Below are the code and all the weights of a small trained network. Each question names an input and a class and asks about switching units off, where a switched-off unit gives its printed mean instead of its output.

import numpy as np


def w(rows, s, z=0):
    codes = np.array(rows[::2]) - 128.0
    scale = np.full(codes.shape[1], s)
    scale[-1] = z or s
    return codes * scale


def norm(h):
    return h / np.sqrt((h * h).mean(-1, keepdims=True) + 1e-5)


def f(y):
    return np.maximum(y, 0)


def log_softmax(a):
    a = a - a.max(-1, keepdims=True)
    return a - np.log(np.exp(a).sum(-1, keepdims=True))


def net(x, mask):
    res = np.array(x, float).reshape(1, 7) / 4 @ E
    u = 0
    for l in range(4):
        y = f(norm(res) @ A[l][:, :-1].T + A[l][:, -1])
        res = res + np.where(mask[u : u + 10], y, B[l][:, -1]) @ B[l][:, :-1]
        u += 10
    return log_softmax(norm(res)[-1] @ U[:, :-1].T + U[:, -1])


A, B = {}, {}
E = w([
[126,126,126,128],'x0',
[124,122,126,135],'x1',
[126,124,127,133],'x2',
[79,96,225,125],'x3',
[111,49,104,189],'x4',
[232,145,189,167],'x5',
[195,40,136,2],'x6',
],0.0045)
A[0] = w([
[85,76,244,172,81],'0.n1',
[6,92,202,106,42],'0.n2',
[139,126,107,115,100],'0.n3',
[101,111,5,102,164],'0.n4',
[227,161,10,169,2],'0.n5',
[151,119,1,136,124],'0.n6',
[87,197,133,248,65],'0.n7',
[126,151,20,124,72],'0.n8',
[198,47,110,75,66],'0.n9',
[54,193,108,61,105],'0.n10',
],0.0067,0.0014)
B[0] = w([
[164,199,217,88,204],'0.n1',
[197,213,208,124,202],'0.n2',
[128,136,134,100,145],'0.n3',
[229,164,146,133,229],'0.n4',
[150,171,254,132,234],'0.n5',
[154,202,179,86,223],'0.n6',
[79,196,8,109,254],'0.n7',
[128,148,207,166,198],'0.n8',
[109,169,50,6,231],'0.n9',
[185,75,118,187,190],'0.n10',
],0.0099,0.0039)
A[1] = w([
[98,50,77,29,169],'1.n1',
[125,41,193,175,233],'1.n2',
[249,66,235,139,3],'1.n3',
[114,84,107,83,122],'1.n4',
[47,89,119,239,226],'1.n5',
[130,211,222,207,140],'1.n6',
[127,88,100,139,40],'1.n7',
[212,130,58,216,137],'1.n8',
[191,133,73,190,41],'1.n9',
[2,82,235,132,181],'1.n10',
],0.0056,0.00064)
B[1] = w([
[170,198,46,64,162],'1.n1',
[169,174,92,93,130],'1.n2',
[79,139,20,151,203],'1.n3',
[140,163,98,98,142],'1.n4',
[195,209,74,1,135],'1.n5',
[199,96,36,97,253],'1.n6',
[114,114,139,105,128],'1.n7',
[75,101,183,64,155],'1.n8',
[113,108,157,84,145],'1.n9',
[240,191,133,111,134],'1.n10',
],0.0083,0.0054)
A[2] = w([
[142,108,114,94,3],'2.n1',
[201,164,95,89,149],'2.n2',
[196,170,116,99,136],'2.n3',
[165,144,194,147,76],'2.n4',
[207,170,94,86,124],'2.n5',
[190,78,92,158,125],'2.n6',
[119,36,121,90,109],'2.n7',
[131,122,192,122,56],'2.n8',
[126,145,207,147,2],'2.n9',
[133,171,255,136,26],'2.n10',
],0.0081,0.00078)
B[2] = w([
[141,191,106,167,141],'2.n1',
[56,62,149,188,237],'2.n2',
[87,61,131,154,227],'2.n3',
[165,75,143,84,146],'2.n4',
[54,56,151,189,246],'2.n5',
[46,115,135,134,134],'2.n6',
[151,255,91,103,130],'2.n7',
[179,152,115,140,131],'2.n8',
[210,91,91,85,132],'2.n9',
[210,106,220,110,147],'2.n10',
],0.0077,0.011)
A[3] = w([
[97,122,89,58,107],'3.n1',
[196,254,70,75,197],'3.n2',
[99,133,83,114,9],'3.n3',
[178,227,115,172,166],'3.n4',
[124,123,82,123,77],'3.n5',
[172,192,213,136,168],'3.n6',
[98,174,96,143,60],'3.n7',
[177,122,168,48,192],'3.n8',
[140,159,82,95,150],'3.n9',
[153,74,114,158,95],'3.n10',
],0.0081,0.0011)
B[3] = w([
[102,183,91,202,247],'3.n1',
[117,221,160,11,173],'3.n2',
[83,135,167,150,191],'3.n3',
[204,107,104,25,219],'3.n4',
[102,131,196,127,173],'3.n5',
[254,114,138,123,237],'3.n6',
[88,100,85,94,208],'3.n7',
[196,236,110,143,251],'3.n8',
[92,144,172,78,171],'3.n9',
[82,85,125,123,235],'3.n10',
],0.0095,0.0023)
U = w([
[83,229,68,55,218],'0',
[97,50,140,186,200],'1',
[254,126,197,133,11],'2',
[85,95,152,183,37],'3',
],0.0077,0.0011)

Each question gives the input, the list of numbers given to net, and the class t.
The units are the neurons (one row each of A and B). Each row of codes is followed by its name. A weight is (code - 128) times the scale printed after its matrix; where a second scale follows, it is the last column's (A, B and U).
mask holds one flag per neuron, layer by layer. A switched-off neuron (its flag False) gives its mean, the last column of its row in B, instead of its output. The means were averaged over made-up inputs and are rounded, as every weight is.
A unit's drop is (log p(t) with every unit on - log p(t) with that unit switched off) / (log p(t) with every unit on - log p(t) with every unit switched off).
unit that matters most: the unit with the biggest drop
top k neurons: the k neurons with the biggest drops, biggest first
k most important neurons of layer l: the k neurons of layer l with the biggest drops, biggest first
drop of u: that unit's drop, to one decimal
input [0,0,7,-4,0,1,-6], class 0: unit that matters most -> 0.n7
input [-2,-5,-5,4,-4,6,-7], class 0: top 3 neurons -> 0.n7, 2.n5, 2.n2
input [4,-4,-8,1,-6,6,-8], class 0: 3 most important neurons of layer 2 -> 2.n5, 2.n2, 2.n3
input [1,8,6,7,-2,-5,-8], class 0: top 2 neurons -> 0.n7, 0.n5
input [-3,7,7,7,3,2,8], class 0: top 2 neurons -> 0.n9, 0.n5
input [-6,-2,-7,-3,-2,-1,0], class 2: top 3 neurons -> 0.n5, 0.n6, 0.n8
input [8,4,-8,7,4,1,-3], class 2: top 2 neurons -> 0.n1, 0.n2
input [0,-8,-6,8,-1,-6,-2], class 2: top 2 neurons -> 0.n2, 0.n1
input [3,-3,-4,-2,-8,-4,6], class 3: 2 most important neurons of layer 0 -> 0.n10, 0.n7
input [-2,-7,-4,7,5,-5,-6], class 2: 2 most important neurons of layer 1 -> 1.n3, 1.n1
input [1,5,6,-8,-3,-4,1], class 2: top 2 neurons -> 0.n6, 0.n5
input [-3,-6,-3,2,2,-6,-7], class 0: top 4 neurons -> 0.n7, 2.n5, 2.n2, 2.n3
input [-3,3,-1,-3,-1,-2,-1], class 2: top 4 neurons -> 0.n6, 0.n5, 0.n8, 0.n4
input [-2,6,-7,6,-8,-8,2], class 1: unit that matters most -> 0.n10
input [-7,8,1,7,2,-3,2], class 2: 2 most important neurons of layer 0 -> 0.n1, 0.n2
input [-3,6,0,6,-5,-2,8], class 0: top 2 neurons -> 0.n5, 0.n9
input [-6,7,1,3,-2,-3,8], class 0: drop of 0.n9 -> 0.4
input [-8,3,-3,-1,-5,-7,6], class 1: drop of 0.n7 -> 0.5
input [1,5,-4,-7,4,4,-5], class 2: drop of 0.n5 -> 2.2
input [-7,7,-4,-7,5,4,-5], class 2: drop of 0.n10 -> 0.1
input [7,0,3,7,-3,3,-4], class 2: unit that matters most -> 0.n1
